Below are the code and all the weights of a small trained network. Each question names an input and a class and asks about switching units off, where a switched-off unit gives its printed mean instead of its output.

import numpy as np


def w(rows, s, z=0):
    codes = np.array(rows[::2]) - 128.0
    scale = np.full(codes.shape[1], s)
    scale[-1] = z or s
    return codes * scale


def norm(h):
    return h / np.sqrt((h * h).mean(-1, keepdims=True) + 1e-5)


def f(y):
    return np.maximum(y, 0)


def log_softmax(a):
    a = a - a.max(-1, keepdims=True)
    return a - np.log(np.exp(a).sum(-1, keepdims=True))


def net(x, mask):
    res = np.array(x, float).reshape(1, 3) / 4 @ E
    u = 0
    for l in range(4):
        y = f(norm(res) @ A[l][:, :-1].T + A[l][:, -1])
        res = res + np.where(mask[u : u + 13], y, B[l][:, -1]) @ B[l][:, :-1]
        u += 13
    return log_softmax(norm(res)[-1] @ U[:, :-1].T + U[:, -1])


A, B = {}, {}
E = w([
[133,132,99,118,254,165,115,81,58,194,140,201],'x0',
[117,120,171,129,118,143,124,182,183,242,193,134],'x1',
[127,116,153,134,92,81,128,173,66,91,185,208],'x2',
],0.0056)
A[0] = w([
[126,79,121,141,117,87,115,136,117,105,148,161,147],'0.n1',
[133,170,150,121,99,131,124,141,180,130,131,119,114],'0.n2',
[99,134,156,127,146,140,79,65,148,183,78,100,22],'0.n3',
[156,93,103,113,63,183,74,124,173,165,207,112,9],'0.n4',
[106,147,139,210,105,140,95,137,125,150,121,140,81],'0.n5',
[147,155,90,118,122,131,136,101,108,104,107,117,154],'0.n6',
[125,160,132,130,181,167,129,136,106,178,162,155,141],'0.n7',
[155,173,127,99,140,149,101,123,133,113,134,120,103],'0.n8',
[107,161,148,138,95,123,121,168,148,131,136,122,121],'0.n9',
[146,121,126,109,138,150,97,111,170,146,93,92,95],'0.n10',
[175,126,104,2,77,78,168,129,169,115,113,128,18],'0.n11',
[125,172,118,142,124,114,117,109,131,140,115,109,102],'0.n12',
[84,145,184,238,120,97,133,169,99,126,117,90,30],'0.n13',
],0.006,0.015)
B[0] = w([
[115,135,151,134,152,130,165,131,149,133,108,104,231],'0.n1',
[99,92,136,143,128,105,128,121,127,123,121,109,175],'0.n2',
[167,61,219,98,173,208,28,172,230,165,195,199,128],'0.n3',
[94,138,148,88,105,58,161,168,183,87,175,2,128],'0.n4',
[142,153,101,102,104,147,127,145,127,127,121,107,128],'0.n5',
[135,99,176,122,126,112,169,113,153,141,142,120,236],'0.n6',
[97,81,158,127,111,118,120,119,146,106,103,121,254],'0.n7',
[123,114,136,148,131,134,153,120,149,124,120,110,129],'0.n8',
[109,79,150,132,133,122,139,110,127,122,124,113,187],'0.n9',
[98,148,137,144,162,106,171,151,125,132,123,111,159],'0.n10',
[111,71,75,229,115,220,75,69,141,139,133,103,128],'0.n11',
[153,129,131,107,146,123,162,134,133,121,119,117,130],'0.n12',
[102,109,134,130,104,89,135,98,200,186,156,124,128],'0.n13',
],0.0088,0.0046)
A[1] = w([
[124,130,126,133,118,103,132,149,98,113,162,166,115],'1.n1',
[116,254,4,9,52,181,10,196,135,202,71,123,6],'1.n2',
[104,233,17,98,95,136,74,156,152,162,154,174,26],'1.n3',
[127,135,128,126,122,141,111,153,139,169,158,133,107],'1.n4',
[127,129,121,136,146,143,105,118,107,142,132,154,110],'1.n5',
[147,203,37,124,130,139,46,123,120,174,132,180,41],'1.n6',
[131,143,124,126,119,121,133,150,104,119,155,157,109],'1.n7',
[183,246,19,74,69,248,13,172,76,77,179,186,7],'1.n8',
[137,194,93,121,103,157,126,172,118,141,141,136,82],'1.n9',
[164,144,109,118,130,128,128,110,106,96,112,132,109],'1.n10',
[119,118,141,114,124,126,118,142,136,132,127,141,115],'1.n11',
[156,143,113,130,129,126,133,110,104,93,112,131,112],'1.n12',
[144,142,102,132,139,153,117,116,141,146,110,101,113],'1.n13',
],0.018)
B[1] = w([
[105,163,146,123,155,158,147,146,144,136,91,101,253],'1.n1',
[202,54,119,133,119,3,250,50,247,6,204,138,128],'1.n2',
[135,97,104,124,125,71,236,91,149,98,131,170,128],'1.n3',
[163,116,138,151,116,143,153,93,143,138,147,133,204],'1.n4',
[121,119,100,109,125,129,111,143,118,123,123,131,179],'1.n5',
[172,113,45,177,122,92,60,154,51,114,165,146,128],'1.n6',
[118,157,133,119,154,139,136,134,140,138,103,107,172],'1.n7',
[192,65,245,6,236,7,187,73,248,70,23,175,128],'1.n8',
[96,139,162,131,130,122,148,140,161,156,119,119,128],'1.n9',
[148,112,140,144,114,151,156,107,139,141,148,133,188],'1.n10',
[135,127,134,131,128,131,143,110,127,124,129,119,208],'1.n11',
[150,115,143,139,120,149,149,100,143,136,153,140,212],'1.n12',
[92,152,158,122,150,142,154,156,126,128,95,122,198],'1.n13',
],0.018,0.0039)
A[2] = w([
[126,127,134,133,129,134,128,135,135,170,167,138,111],'2.n1',
[121,132,115,119,165,134,119,120,95,146,133,158,121],'2.n2',
[241,242,12,9,25,10,13,246,6,245,244,253,3],'2.n3',
[130,137,123,139,155,149,127,117,113,143,115,136,130],'2.n4',
[137,125,47,135,119,113,51,127,115,113,172,129,52],'2.n5',
[224,244,5,7,24,25,15,229,7,255,242,240,4],'2.n6',
[125,230,36,118,143,154,54,209,98,110,114,156,32],'2.n7',
[62,246,36,54,11,24,35,228,30,226,247,229,4],'2.n8',
[125,115,113,115,152,140,113,119,91,145,127,163,125],'2.n9',
[32,246,10,241,15,25,12,248,7,245,251,251,4],'2.n10',
[114,105,139,133,139,114,146,110,137,131,126,113,143],'2.n11',
[164,195,62,126,127,84,65,180,61,130,204,141,56],'2.n12',
[175,170,66,184,124,112,152,211,47,130,222,163,32],'2.n13',
],0.018,0.017)
B[2] = w([
[160,115,134,131,129,137,150,102,132,123,137,149,152],'2.n1',
[119,110,105,137,93,114,114,143,158,96,118,102,150],'2.n2',
[1,10,7,5,6,236,11,12,250,244,3,9,128],'2.n3',
[129,126,120,131,107,109,124,136,146,106,122,117,170],'2.n4',
[158,124,127,124,119,120,128,102,143,126,91,120,128],'2.n5',
[2,244,249,242,230,9,232,251,251,3,9,227,128],'2.n6',
[157,38,148,154,143,155,156,95,232,150,158,152,128],'2.n7',
[39,18,247,26,221,40,247,210,56,19,13,13,128],'2.n8',
[112,103,115,133,103,110,106,130,141,106,133,112,152],'2.n9',
[3,246,248,10,244,247,250,5,252,243,4,11,128],'2.n10',
[133,136,124,122,140,120,112,129,109,134,136,151,251],'2.n11',
[72,184,74,58,201,57,73,180,69,183,132,140,128],'2.n12',
[56,72,150,150,82,170,226,56,175,181,57,83,128],'2.n13',
],0.018,0.013)
A[3] = w([
[153,117,36,149,95,155,81,110,80,163,188,58,41],'3.n1',
[147,117,129,140,117,156,125,112,138,169,162,130,104],'3.n2',
[139,116,112,136,80,124,103,161,132,110,137,99,126],'3.n3',
[126,130,116,127,67,99,113,154,129,115,129,101,104],'3.n4',
[163,162,10,160,72,161,100,198,91,78,168,169,8],'3.n5',
[175,122,120,143,129,145,148,89,120,124,141,142,117],'3.n6',
[109,163,126,136,154,147,139,151,124,142,102,108,118],'3.n7',
[152,158,102,124,140,121,93,144,82,130,154,165,115],'3.n8',
[59,190,4,149,95,148,56,103,65,141,231,13,13],'3.n9',
[147,182,10,122,70,120,53,214,55,92,210,85,29],'3.n10',
[146,200,7,155,103,150,43,103,56,111,154,14,11],'3.n11',
[157,136,108,136,116,158,143,108,105,116,143,148,105],'3.n12',
[124,144,60,150,104,166,83,113,86,137,156,130,64],'3.n13',
],0.018,0.017)
B[3] = w([
[42,94,137,48,136,188,214,94,103,167,37,76,132],'3.n1',
[156,125,124,142,122,153,159,102,102,105,134,155,207],'3.n2',
[101,135,91,118,122,104,99,144,116,103,107,122,198],'3.n3',
[116,73,69,144,92,117,63,131,161,81,126,115,199],'3.n4',
[138,69,207,169,61,94,147,103,173,70,116,150,130],'3.n5',
[163,113,131,158,114,144,132,109,123,156,166,161,254],'3.n6',
[98,172,140,93,166,143,134,165,113,169,104,121,234],'3.n7',
[101,157,92,87,168,96,84,144,68,149,168,160,152],'3.n8',
[15,150,207,7,253,22,116,159,125,131,98,18,135],'3.n9',
[130,77,163,194,57,201,182,86,152,185,115,121,142],'3.n10',
[137,115,2,133,10,200,119,121,208,114,141,140,131],'3.n11',
[152,109,140,148,113,136,132,99,141,161,161,143,169],'3.n12',
[132,122,168,79,127,105,174,119,174,136,151,90,128],'3.n13',
],0.017,0.0069)
U = w([
[219,83,161,185,100,168,192,55,156,139,173,169,142],'0',
[86,61,53,128,64,96,59,162,180,56,98,88,143],'1',
[87,200,178,90,192,155,187,173,143,152,65,95,134],'2',
[130,166,83,89,164,96,70,140,48,145,167,163,137],'3',
[230,240,43,181,42,224,76,173,21,154,135,28,6],'4',
[243,243,28,171,49,210,89,185,45,151,131,48,6],'5',
[232,250,38,171,46,217,79,169,45,147,133,45,6],'6',
[237,239,41,173,45,219,79,184,36,148,126,54,6],'7',
],0.016,0.018)

Each question gives the input, the list of numbers given to net, and the class t.
The units are the neurons (one row each of A and B). Each row of codes is followed by its name. A weight is (code - 128) times the scale printed after its matrix; where a second scale follows, it is the last column's (A, B and U).
mask holds one flag per neuron, layer by layer. A switched-off neuron (its flag False) gives its mean, the last column of its row in B, instead of its output. The means were averaged over made-up inputs and are rounded, as every weight is.
A unit's drop is (log p(t) with every unit on - log p(t) with that unit switched off) / (log p(t) with every unit on - log p(t) with every unit switched off).
The circuit of an input: a set's keep is (log p(t) with only the set's units on - log p(t) with every unit switched off) / (log p(t) with every unit on - log p(t) with every unit switched off). Starting from the 12 units with the biggest drops (on a tie, the unit counted first), units are removed one at a time, each time the one whose removal leaves the highest keep (on an exact tie, the one counted first), for as long as the keep stays at least 0.8.
units of the circuit, in order: the units of the circuit, biggest drop first
unit that matters most: the unit with the biggest drop
k most important neurons: the k neurons with the biggest drops, biggest first
top k neurons in layer l: the k neurons of layer l with the biggest drops, biggest first
drop of u: that unit's drop, to one decimal
input [0,0,-1], class 3: unit that matters most -> 1.n1
input [-1,-3,-3], class 3: 3 most important neurons -> [0.n6 2.n11 1.n1]
input [2,3,1], class 3: 3 most important neurons -> [0.n7 2.n11 1.n12]
input [-7,-7,-4], class 0: 3 most important neurons -> [0.n7 1.n12 2.n4]
input [-5,5,6], class 2: top 3 neurons in layer 1 -> [1.n1 1.n12 1.n10]
input [7,6,4], class 1: 4 most important neurons -> [1.n5 2.n2 2.n9 0.n6]
input [-7,-6,-8], class 2: 4 most important neurons -> [1.n13 0.n7 2.n4 2.n2]
input [-5,-5,-3], class 0: 2 most important neurons -> [0.n7 2.n4]
input [7,4,6], class 1: 2 most important neurons -> [1.n5 2.n2]
input [-3,3,0], class 3: top 4 neurons in layer 0 -> [0.n9 0.n2 0.n6 0.n7]
input [0,3,-3], class 3: 2 most important neurons -> [1.n1 2.n11]
input [4,1,4], class 1: 3 most important neurons -> [1.n5 0.n6 2.n2]
input [6,-6,4], class 0: top 2 neurons in layer 1 -> [1.n12 1.n10]
input [1,2,-2], class 3: 2 most important neurons -> [0.n7 1.n1]
input [6,-6,-8], class 2: units of the circuit, in order -> [1.n13]
input [8,-7,-3], class 1: 3 most important neurons -> [2.n9 1.n5 2.n2]
input [-2,-3,-2], class 3: 2 most important neurons -> [0.n6 2.n11]
input [7,-3,8], class 2: top 2 neurons in layer 1 -> [1.n1 1.n7]
input [-7,-8,7], class 0: 2 most important neurons -> [1.n12 0.n7]
input [2,2,-2], class 3: 2 most important neurons -> [0.n7 1.n1]
input [-6,5,2], class 1: unit that matters most -> 0.n2
input [7,-8,6], class 0: 2 most important neurons -> [1.n12 1.n10]
input [-4,2,-6], class 2: drop of 3.n5 -> 0.0
input [3,2,-4], class 2: drop of 1.n13 -> 0.1
input [2,0,-2], class 3: drop of 2.n11 -> 0.1
input [-1,6,-8], class 2: drop of 1.n13 -> 8.1
input [1,-1,3], class 3: unit that matters most -> 0.n1
